Below is a small trained network, with its code and all its weights. Each question gives an input and a target symbol and asks what happens when units are switched off, that is, made to give their printed mean instead of their output.

import numpy as np


def w(rows, s, z=0):
    codes = np.array(rows[::2]) - 128.0
    scale = np.full(codes.shape[1], s)
    scale[-1] = z or s
    return codes * scale


def norm(h):
    return h / np.sqrt((h * h).mean(-1, keepdims=True) + 1e-5)


def softmax(a):
    e = np.exp(a - a.max(-1, keepdims=True))
    return e / e.sum(-1, keepdims=True)


def log_softmax(a):
    a = a - a.max(-1, keepdims=True)
    return a - np.log(np.exp(a).sum(-1, keepdims=True))


def net(x, mask):
    ids = ['γδελξπστφψ'.index(c) for c in x.split()]
    T = len(ids)
    res = E[ids] + P[:T]
    u = 0
    for l in range(2):
        r = norm(res)
        for j in range(3):
            rows = slice(2 * j, 2 * j + 2)
            q, k, v = (r @ M[l][rows].T for M in (Q, K, V))
            z = softmax(np.where(np.tri(T) > 0, q @ k.T / 2**0.5, -1e9)) @ v
            o = O[l][rows]
            res = res + np.where(mask[u + j], z, o[:, -1]) @ o[:, :-1]
        u += 3
    return log_softmax(norm(res)[-1] @ U[:, :-1].T + U[:, -1])


Q, K, V, O = {}, {}, {}, {}
E = w([
[99,84,172,81,183,147,107],'γ',
[102,139,92,189,136,128,193],'δ',
[136,110,185,123,223,11,156],'ε',
[57,138,134,2,175,186,77],'λ',
[37,83,114,134,145,153,120],'ξ',
[184,58,154,140,67,122,126],'π',
[97,148,199,162,77,85,70],'σ',
[147,154,141,43,128,161,134],'τ',
[158,135,73,70,67,120,62],'φ',
[141,174,89,140,165,139,58],'ψ',
],0.016)
P = w([
[57,103,130,11,41,139,141],'0',
[80,105,117,50,52,125,116],'1',
[95,108,125,62,67,137,100],'2',
[102,109,134,73,85,154,95],'3',
[113,115,148,79,98,176,101],'4',
[121,109,158,84,109,188,100],'5',
[130,120,168,83,121,203,108],'6',
[134,121,179,91,131,220,113],'7',
[145,121,182,91,143,228,112],'8',
[150,125,192,90,151,240,116],'9',
[153,131,195,96,164,254,122],'10',
],0.0075)
Q[0] = w([
[108,116,216,30,141,130,120],'L0H1',
[118,165,170,70,126,188,7],'L0H1',
[176,95,106,184,69,127,86],'L0H2',
[98,98,159,202,135,81,151],'L0H2',
[172,135,147,103,147,115,63],'L0H3',
[67,68,151,83,87,122,132],'L0H3',
],0.013)
K[0] = w([
[117,108,139,69,159,28,184],'L0H1',
[115,230,248,129,178,5,104],'L0H1',
[139,99,142,254,30,86,24],'L0H2',
[140,95,163,242,252,17,97],'L0H2',
[249,110,193,71,174,59,72],'L0H3',
[99,111,165,77,89,147,67],'L0H3',
],0.0094)
V[0] = w([
[30,188,223,162,1,120,93],'L0H1',
[171,228,235,186,157,17,103],'L0H1',
[80,125,131,151,24,67,42],'L0H2',
[122,133,149,142,77,233,116],'L0H2',
[27,45,111,158,116,181,99],'L0H3',
[99,125,93,137,167,51,243],'L0H3',
],0.0052)
O[0] = w([
[179,115,183,145,173,171,2,252],'L0H1',
[184,180,110,151,160,192,164,166],'L0H1',
[122,109,152,95,192,203,159,167],'L0H2',
[178,153,150,96,132,101,161,191],'L0H2',
[141,156,123,120,96,195,139,221],'L0H3',
[185,129,195,99,174,231,105,23],'L0H3',
],0.009,0.0038)
Q[1] = w([
[253,151,172,90,142,139,74],'L1H1',
[149,168,67,48,134,17,124],'L1H1',
[147,192,202,153,117,165,130],'L1H2',
[154,135,89,97,108,142,98],'L1H2',
[142,120,123,119,182,139,180],'L1H3',
[90,126,88,83,55,35,150],'L1H3',
],0.012)
K[1] = w([
[249,171,69,106,111,173,42],'L1H1',
[162,139,66,55,68,84,168],'L1H1',
[129,181,139,212,124,124,101],'L1H2',
[148,125,118,142,140,63,122],'L1H2',
[111,115,113,143,221,104,158],'L1H3',
[115,108,104,18,52,129,151],'L1H3',
],0.012)
V[1] = w([
[122,104,161,168,153,85,175],'L1H1',
[123,148,216,78,213,72,67],'L1H1',
[161,115,186,166,211,46,86],'L1H2',
[108,2,63,101,236,135,168],'L1H2',
[183,195,167,163,148,113,80],'L1H3',
[72,168,98,127,31,226,117],'L1H3',
],0.0082)
O[1] = w([
[145,44,74,31,173,15,119,4],'L1H1',
[213,189,146,199,186,99,97,255],'L1H1',
[123,17,135,120,185,28,84,95],'L1H2',
[98,170,134,152,84,13,90,118],'L1H2',
[95,184,137,51,107,181,17,123],'L1H3',
[187,45,38,68,254,25,110,138],'L1H3',
],0.0077,0.0052)
U = w([
[214,21,157,195,47,128,168,156],'γ',
[222,191,159,29,108,77,213,102],'δ',
[192,112,166,131,162,191,15,134],'ε',
[1,21,82,187,115,170,120,148],'λ',
[24,186,132,14,192,120,128,51],'ξ',
[117,184,5,203,147,102,142,165],'π',
[166,100,19,90,14,147,66,93],'σ',
[37,185,213,201,39,102,104,72],'τ',
[99,125,221,157,188,39,190,254],'φ',
[190,60,88,91,217,188,213,96],'ψ',
],0.0098,0.0065)

Each question gives the input, a string of symbols that net reads in full, and the target symbol t.
The units are the heads (2 rows each of Q, K, V and O). Each row of codes is followed by its name. A weight is (code - 128) times the scale printed after its matrix; where a second scale follows, it is the last column's (O and U).
mask holds one flag per head, layer by layer. A switched-off head (its flag False) gives its mean, the last column of its rows in O, instead of its output. The means were averaged over made-up inputs and are rounded, as every weight is.
A unit's drop is (log p(t) with every unit on - log p(t) with that unit switched off) / (log p(t) with every unit on - log p(t) with every unit switched off).
The circuit of an input: a set's keep is (log p(t) with only the set's units on - log p(t) with every unit switched off) / (log p(t) with every unit on - log p(t) with every unit switched off). Starting from all 6 units, units are removed one at a time, each time the one whose removal leaves the highest keep (on an exact tie, the one counted first), for as long as the keep stays at least 0.8.
units of the circuit, in order: the units of the circuit, biggest drop first
unit that matters most: the unit with the biggest drop
which heads matter: for each layer, one digit per head in row order, 1 if its drop is at least 0.15 and else 0, layers parted by /
drop of u: that unit's drop, to one decimal
input π ε ε λ φ, target τ: unit that matters most -> L0H2
input τ γ σ ξ γ λ ψ ξ ε γ φ, target σ: units of the circuit, in order -> L0H1, L1H1, L1H2
input ξ φ γ π ξ ξ ψ π λ, target ξ: units of the circuit, in order -> L0H1, L1H3, L1H2
input ξ ξ π γ ψ, target π: units of the circuit, in order -> L0H1, L1H3
input λ γ γ τ γ γ, target φ: units of the circuit, in order -> L0H1, L1H3
input ξ τ φ τ π δ ψ λ λ γ φ, target σ: units of the circuit, in order -> L0H1, L1H1, L1H3
input ε τ γ ε γ, target τ: which heads matter -> 000 / 001
input τ ψ γ π ε λ σ, target ψ: units of the circuit, in order -> L0H1, L1H2
input λ λ γ λ φ λ ξ τ γ δ, target ψ: units of the circuit, in order -> L0H3, L1H3, L0H1
input γ τ τ ε τ ε δ ψ ξ, target τ: units of the circuit, in order -> L1H3, L0H1
input ε λ γ ξ σ φ τ ξ τ ε τ, target τ: which heads matter -> 010 / 001
input δ ψ γ π ξ τ φ τ τ, target δ: units of the circuit, in order -> L0H1, L1H3, L0H2
input ψ γ π λ ψ, target π: units of the circuit, in order -> L0H1, L1H3, L0H3
input ψ ψ τ λ δ, target ψ: units of the circuit, in order -> L1H3, L0H3, L0H1
input π φ ξ ξ γ ε π τ τ ξ, target τ: units of the circuit, in order -> L1H3
input σ ξ φ ψ ε δ, target λ: units of the circuit, in order -> L0H2, L0H3, L1H1
input γ π τ τ, target δ: which heads matter -> 100 / 001
input π σ π λ ξ λ λ ξ δ, target ε: which heads matter -> 111 / 001
input ψ ξ τ ε ψ ε τ γ π λ δ, target τ: units of the circuit, in order -> L1H3, L0H1
input τ ψ ξ ε γ π ψ δ, target λ: which heads matter -> 111 / 100
input ξ σ ξ σ λ ξ, target ε: units of the circuit, in order -> L0H1
input γ ξ ξ δ π ξ φ τ λ π λ, target ξ: which heads matter -> 101 / 001
input σ φ π φ τ ψ τ π, target ε: which heads matter -> 100 / 001
input ψ φ σ σ τ σ φ δ, target ε: which heads matter -> 101 / 001
input ψ ε λ σ γ π ε ψ, target τ: which heads matter -> 110 / 001
input π ε ξ τ ε γ π π ψ τ, target τ: which heads matter -> 000 / 001
input ψ φ ε γ ξ, target π: unit that matters most -> L1H1
input ψ σ ξ, target ε: drop of L1H1 -> 0.0
input π δ σ, target ε: drop of L0H1 -> 0.1
input φ δ ψ ε γ λ λ τ ψ ξ, target π: drop of L1H1 -> 0.3
